Below are the code and all the weights of a small trained network. Each question names an input and a target symbol and asks about switching units off, where a switched-off unit gives its printed mean instead of its output.

import numpy as np


def w(rows, s, z=0):
    codes = np.array(rows[::2]) - 128.0
    scale = np.full(codes.shape[1], s)
    scale[-1] = z or s
    return codes * scale


def norm(h):
    return h / np.sqrt((h * h).mean(-1, keepdims=True) + 1e-5)


def f(y):
    return y / 2 * (1 + np.tanh(0.7978845608 * (y + 0.044715 * y**3)))


def softmax(a):
    e = np.exp(a - a.max(-1, keepdims=True))
    return e / e.sum(-1, keepdims=True)


def log_softmax(a):
    a = a - a.max(-1, keepdims=True)
    return a - np.log(np.exp(a).sum(-1, keepdims=True))


def net(x, mask):
    ids = ['βγζηθμστφ'.index(c) for c in x.split()]
    T = len(ids)
    res = E[ids] + P[:T]
    q, k, v = (norm(res) @ M[0].T for M in (Q, K, V))
    z = softmax(np.where(np.tri(T) > 0, q @ k.T / 3**0.5, -1e9)) @ v
    res = res + np.where(mask[0], z, O[0][:, -1]) @ O[0][:, :-1]
    y = f(norm(res) @ A[0][:, :-1].T + A[0][:, -1])
    res = res + np.where(mask[1:9], y, B[0][:, -1]) @ B[0][:, :-1]
    return log_softmax(norm(res)[-1] @ U[:, :-1].T + U[:, -1])


Q, K, V, O, A, B = {}, {}, {}, {}, {}, {}
E = w([
[96,159,73,114,119,187],'β',
[152,173,64,62,143,91],'γ',
[147,170,149,108,28,171],'ζ',
[122,197,87,169,93,59],'η',
[65,165,254,83,183,140],'θ',
[91,155,58,158,75,74],'μ',
[152,132,76,176,153,137],'σ',
[116,202,65,183,128,111],'τ',
[144,135,71,149,86,70],'φ',
],0.0083)
P = w([
[219,113,41,236,127,160],'0',
[199,97,57,199,139,171],'1',
[180,110,38,158,142,191],'2',
[162,109,30,127,140,201],'3',
[151,109,27,92,140,207],'4',
[137,115,39,73,154,214],'5',
[119,121,46,55,159,224],'6',
[103,105,45,26,157,229],'7',
[90,106,52,12,163,238],'8',
[90,112,53,5,164,234],'9',
],0.0025)
Q[0] = w([
[105,167,50,96,128,171],'H0',
[113,172,70,103,136,145],'H0',
[160,46,247,176,160,77],'H0',
],0.015)
K[0] = w([
[76,113,177,23,163,140],'H0',
[86,135,162,7,161,149],'H0',
[196,110,66,244,114,69],'H0',
],0.011)
V[0] = w([
[117,96,73,138,218,45],'H0',
[30,84,146,253,98,156],'H0',
[194,160,94,160,81,197],'H0',
],0.0044)
O[0] = w([
[133,148,2,26,172,144,129],'H0',
[209,105,99,192,67,164,3],'H0',
[75,101,165,95,135,207,156],'H0',
],0.0069,0.0037)
A[0] = w([
[179,92,123,195,161,117,77],'N0',
[118,148,78,117,176,254,68],'N1',
[70,148,70,179,86,168,106],'N2',
[152,140,42,136,134,87,107],'N3',
[101,119,236,148,150,72,255],'N4',
[164,124,164,85,62,28,141],'N5',
[145,144,179,156,239,194,235],'N6',
[76,167,120,207,80,36,116],'N7',
],0.0074,0.0049)
B[0] = w([
[80,97,175,90,199,105,116],'N0',
[142,106,142,146,153,45,191],'N1',
[121,97,192,131,123,86,206],'N2',
[137,158,139,146,151,197,253],'N3',
[98,153,52,189,143,254,168],'N4',
[88,55,92,170,162,140,144],'N5',
[75,119,130,69,58,181,210],'N6',
[119,113,155,40,123,129,207],'N7',
],0.0082,0.0044)
U = w([
[210,138,56,181,146,162,87],'β',
[187,207,197,104,102,125,2],'γ',
[100,57,201,100,82,84,152],'ζ',
[141,98,191,153,199,174,44],'η',
[138,143,165,206,150,61,181],'θ',
[178,124,89,138,12,103,92],'μ',
[163,8,113,128,164,136,67],'σ',
[93,150,80,84,169,119,172],'τ',
[98,121,140,161,75,218,139],'φ',
],0.014,0.0046)

Each question gives the input, a string of symbols that net reads in full, and the target symbol t.
The units are the heads (3 rows each of Q, K, V and O) and the neurons (one row each of A and B). Each row of codes is followed by its name. A weight is (code - 128) times the scale printed after its matrix; where a second scale follows, it is the last column's (O, A, B and U).
mask holds one flag per unit, heads first, then neurons. A switched-off unit (its flag False) gives its mean, the last column of its rows in O or B, instead of its output. The means were averaged over made-up inputs and are rounded, as every weight is.
A unit's drop is (log p(t) with every unit on - log p(t) with that unit switched off) / (log p(t) with every unit on - log p(t) with every unit switched off).
The circuit of an input: a set's keep is (log p(t) with only the set's units on - log p(t) with every unit switched off) / (log p(t) with every unit on - log p(t) with every unit switched off). Starting from all 9 units, units are removed one at a time, each time the one whose removal leaves the highest keep (on an exact tie, the one counted first), for as long as the keep stays at least 0.8.
units of the circuit, in order: the units of the circuit, biggest drop first
unit that matters most: the unit with the biggest drop
top k neurons: the k neurons with the biggest drops, biggest first
drop of u: that unit's drop, to one decimal
input τ σ τ σ, target σ: top 3 neurons	[N1 N6 N7]
input μ θ σ τ γ γ μ σ, target η: top 2 neurons	[N0 N3]
input γ β γ β φ, target ζ: top 2 neurons	[N2 N4]
input γ θ θ, target τ: top 2 neurons	[N3 N2]
input σ η θ γ μ μ, target ζ: unit that matters most	N7
input τ γ θ η ζ, target μ: units of the circuit, in order	[N3 H0]
input τ σ φ, target β: units of the circuit, in order	[H0 N6]
input μ τ φ γ θ β, target θ: units of the circuit, in order	[H0 N1 N7]
input β μ σ, target ζ: units of the circuit, in order	[N6 N1 N4]
input τ φ τ η η, target γ: top 4 neurons	[N4 N2 N3 N6]
input μ η τ, target θ: top 3 neurons	[N1 N2 N4]
input γ γ τ γ σ τ μ φ β η, target ζ: top 3 neurons	[N7 N2 N3]
input φ γ γ γ τ ζ σ θ, target φ: top 3 neurons	[N4 N6 N7]
input θ γ γ γ σ γ β, target θ: top 2 neurons	[N1 N7]
input φ φ η, target γ: top neuron	[N4]
input σ γ β φ η, target ζ: top 2 neurons	[N2 N7]
input θ β γ μ σ μ τ μ γ ζ, target μ: drop of N3	0.4
input γ γ θ τ μ γ γ, target β: drop of N6	0.1
input φ μ θ, target φ: drop of N4	0.3
input ζ γ η σ, target τ: drop of N2	0.1
input β μ τ τ μ, target ζ: top neuron	[N2]
